Here is a tiny trained network, its code and every weight. The questions are about switching its units off for an input and a class, where a switched-off unit gives its printed mean instead of its output.

import numpy as np


def w(rows, s, z=0):
    codes = np.array(rows[::2]) - 128.0
    scale = np.full(codes.shape[1], s)
    scale[-1] = z or s
    return codes * scale


def f(y):
    return np.maximum(y, 0)


def log_softmax(a):
    a = a - a.max(-1, keepdims=True)
    return a - np.log(np.exp(a).sum(-1, keepdims=True))


def net(x, mask):
    res = np.array(x, float).reshape(1, 6) / 4 @ E
    y = f(res @ A[0][:, :-1].T + A[0][:, -1])
    res = res + np.where(mask, y, B[0][:, -1]) @ B[0][:, :-1]
    return log_softmax(res[-1] @ U[:, :-1].T + U[:, -1])


A, B = {}, {}
E = w([
[53,222,185,194,128,172,171,254,91,110],'x0',
[71,188,194,149,15,75,55,38,219,114],'x1',
[131,142,117,101,111,146,144,139,144,121],'x2',
[224,112,204,120,98,8,199,176,152,15],'x3',
[43,84,171,25,187,131,26,176,127,43],'x4',
[126,125,129,134,129,119,122,125,117,130],'x5',
],0.011)
A[0] = w([
[74,171,113,157,129,118,163,161,153,121,39],'n1',
[100,124,149,72,133,202,29,137,91,156,140],'n2',
[109,154,118,146,152,148,158,219,63,128,60],'n3',
[174,89,74,90,184,149,165,191,81,159,86],'n4',
[169,49,104,65,157,125,132,75,139,156,3],'n5',
[164,126,89,218,63,145,189,110,139,168,166],'n6',
[138,78,100,88,127,99,116,66,188,128,47],'n7',
[58,182,138,207,45,112,74,67,211,82,46],'n8',
[181,44,57,94,112,108,112,55,183,144,14],'n9',
[207,158,91,192,89,121,216,117,106,206,176],'n10',
[69,200,168,190,119,163,151,187,106,113,36],'n11',
[112,137,100,122,199,134,170,179,70,117,112],'n12',
[193,111,159,104,87,60,167,168,128,69,171],'n13',
[177,91,89,64,144,112,71,63,129,131,42],'n14',
[206,92,160,115,106,87,152,147,144,69,92],'n15',
[87,166,173,156,131,154,165,165,77,133,70],'n16',
[92,175,131,210,84,135,80,177,157,93,60],'n17',
[182,94,162,147,135,81,144,165,175,80,76],'n18',
[23,98,55,111,141,211,83,95,114,172,95],'n19',
[114,150,129,114,20,132,103,100,172,117,116],'n20',
[219,67,53,116,222,198,147,170,79,94,62],'n21',
[46,166,174,132,74,97,83,68,182,107,67],'n22',
[195,89,164,148,114,77,145,178,131,26,98],'n23',
[116,160,73,180,121,169,142,93,140,227,125],'n24',
[135,157,99,128,129,171,121,128,126,178,106],'n25',
[98,144,77,132,168,224,87,90,157,197,105],'n26',
[22,69,154,3,213,116,51,187,131,12,159],'n27',
[66,171,197,155,142,128,133,204,93,120,77],'n28',
],0.012,0.0038)
B[0] = w([
[175,138,118,86,156,153,157,133,158,180,151],'n1',
[135,87,197,215,53,157,178,192,147,45,188],'n2',
[161,142,53,69,173,134,116,142,157,169,178],'n3',
[48,92,66,66,93,56,56,74,91,148,195],'n4',
[200,203,98,102,207,147,91,113,210,193,178],'n5',
[140,66,133,218,97,74,200,63,169,60,179],'n6',
[174,181,70,110,185,137,128,148,189,218,172],'n7',
[49,92,65,38,123,80,81,71,68,144,197],'n8',
[213,203,59,127,213,138,133,152,192,196,191],'n9',
[158,66,132,153,47,96,207,33,226,74,196],'n10',
[193,188,89,122,192,151,143,170,207,178,181],'n11',
[64,122,111,80,153,77,48,79,81,128,181],'n12',
[138,137,156,209,73,221,77,188,62,75,194],'n13',
[167,176,104,154,173,153,132,134,191,194,180],'n14',
[159,156,152,179,125,178,86,167,54,106,184],'n15',
[189,184,109,89,174,159,123,114,210,131,167],'n16',
[164,187,82,60,175,100,98,158,184,183,166],'n17',
[122,133,152,135,65,176,82,201,92,93,175],'n18',
[139,156,176,177,85,203,79,218,38,92,202],'n19',
[79,88,63,98,102,102,63,100,114,125,171],'n20',
[69,109,98,1,96,71,24,51,96,129,214],'n21',
[51,112,58,71,82,72,60,95,101,134,191],'n22',
[122,149,203,165,69,213,78,187,75,125,194],'n23',
[156,135,201,190,34,163,142,182,110,58,176],'n24',
[121,106,112,141,108,168,147,177,113,115,153],'n25',
[155,161,177,155,123,206,96,132,30,79,188],'n26',
[175,17,128,240,96,57,241,49,231,46,252],'n27',
[206,146,134,110,197,138,112,149,189,174,183],'n28',
],0.0093,0.033)
U = w([
[153,35,150,228,88,57,222,53,201,64,255],'0',
[121,166,190,186,92,217,76,206,34,97,93],'1',
[32,98,65,19,143,48,34,58,69,164,58],'2',
[199,218,85,98,245,148,129,150,204,222,72],'3',
],0.012,0.0051)

Each question gives the input, the list of numbers given to net, and the class t.
The units are the neurons (one row each of A and B). Each row of codes is followed by its name. A weight is (code - 128) times the scale printed after its matrix; where a second scale follows, it is the last column's (A, B and U).
mask holds one flag per neuron, in row order. A switched-off neuron (its flag False) gives its mean, the last column of its row in B, instead of its output. The means were averaged over made-up inputs and are rounded, as every weight is.
A unit's drop is (log p(t) with every unit on - log p(t) with that unit switched off) / (log p(t) with every unit on - log p(t) with every unit switched off).
The circuit of an input: a set's keep is (log p(t) with only the set's units on - log p(t) with every unit switched off) / (log p(t) with every unit on - log p(t) with every unit switched off). Starting from the 12 units with the biggest drops (on a tie, the unit counted first), units are removed one at a time, each time the one whose removal leaves the highest keep (on an exact tie, the one counted first), for as long as the keep stays at least 0.8.
units of the circuit, in order: the units of the circuit, biggest drop first
unit that matters most: the unit with the biggest drop
k most important neurons: the k neurons with the biggest drops, biggest first
drop of u: that unit's drop, to one decimal
input [-2,-8,1,7,5,3], class 2: 3 most important neurons => [n21 n4 n12]
input [8,-6,5,-4,-1,-7], class 3: unit that matters most => n11
input [8,-8,-4,3,-8,-4], class 0: 3 most important neurons => [n10 n6 n8]
input [-5,-5,3,2,-4,-6], class 2: 4 most important neurons => [n27 n21 n4 n11]
input [7,-7,4,-1,-2,7], class 2: 2 most important neurons => [n4 n21]
input [-2,-7,-7,7,2,-7], class 1: 2 most important neurons => [n23 n13]
input [7,-6,3,-6,0,-3], class 3: 2 most important neurons => [n3 n11]
input [-4,-5,-2,2,4,-5], class 2: 4 most important neurons => [n21 n10 n4 n6]
input [-8,2,3,-7,2,1], class 3: 2 most important neurons => [n9 n5]
input [-4,2,2,-8,-7,-3], class 1: 4 most important neurons => [n27 n26 n19 n24]
input [1,5,1,-6,5,-1], class 1: 4 most important neurons => [n19 n10 n26 n2]
input [8,-7,5,-6,-1,2], class 3: 3 most important neurons => [n11 n16 n3]
input [-5,3,8,-2,4,-8], class 3: drop of n14 => 0.2
input [4,6,5,5,-3,-5], class 2: drop of n23 => 0.0
input [3,8,3,6,6,-2], class 2: units of the circuit, in order => [n22]
input [-5,6,4,1,-5,-2], class 2: drop of n20 => 0.2
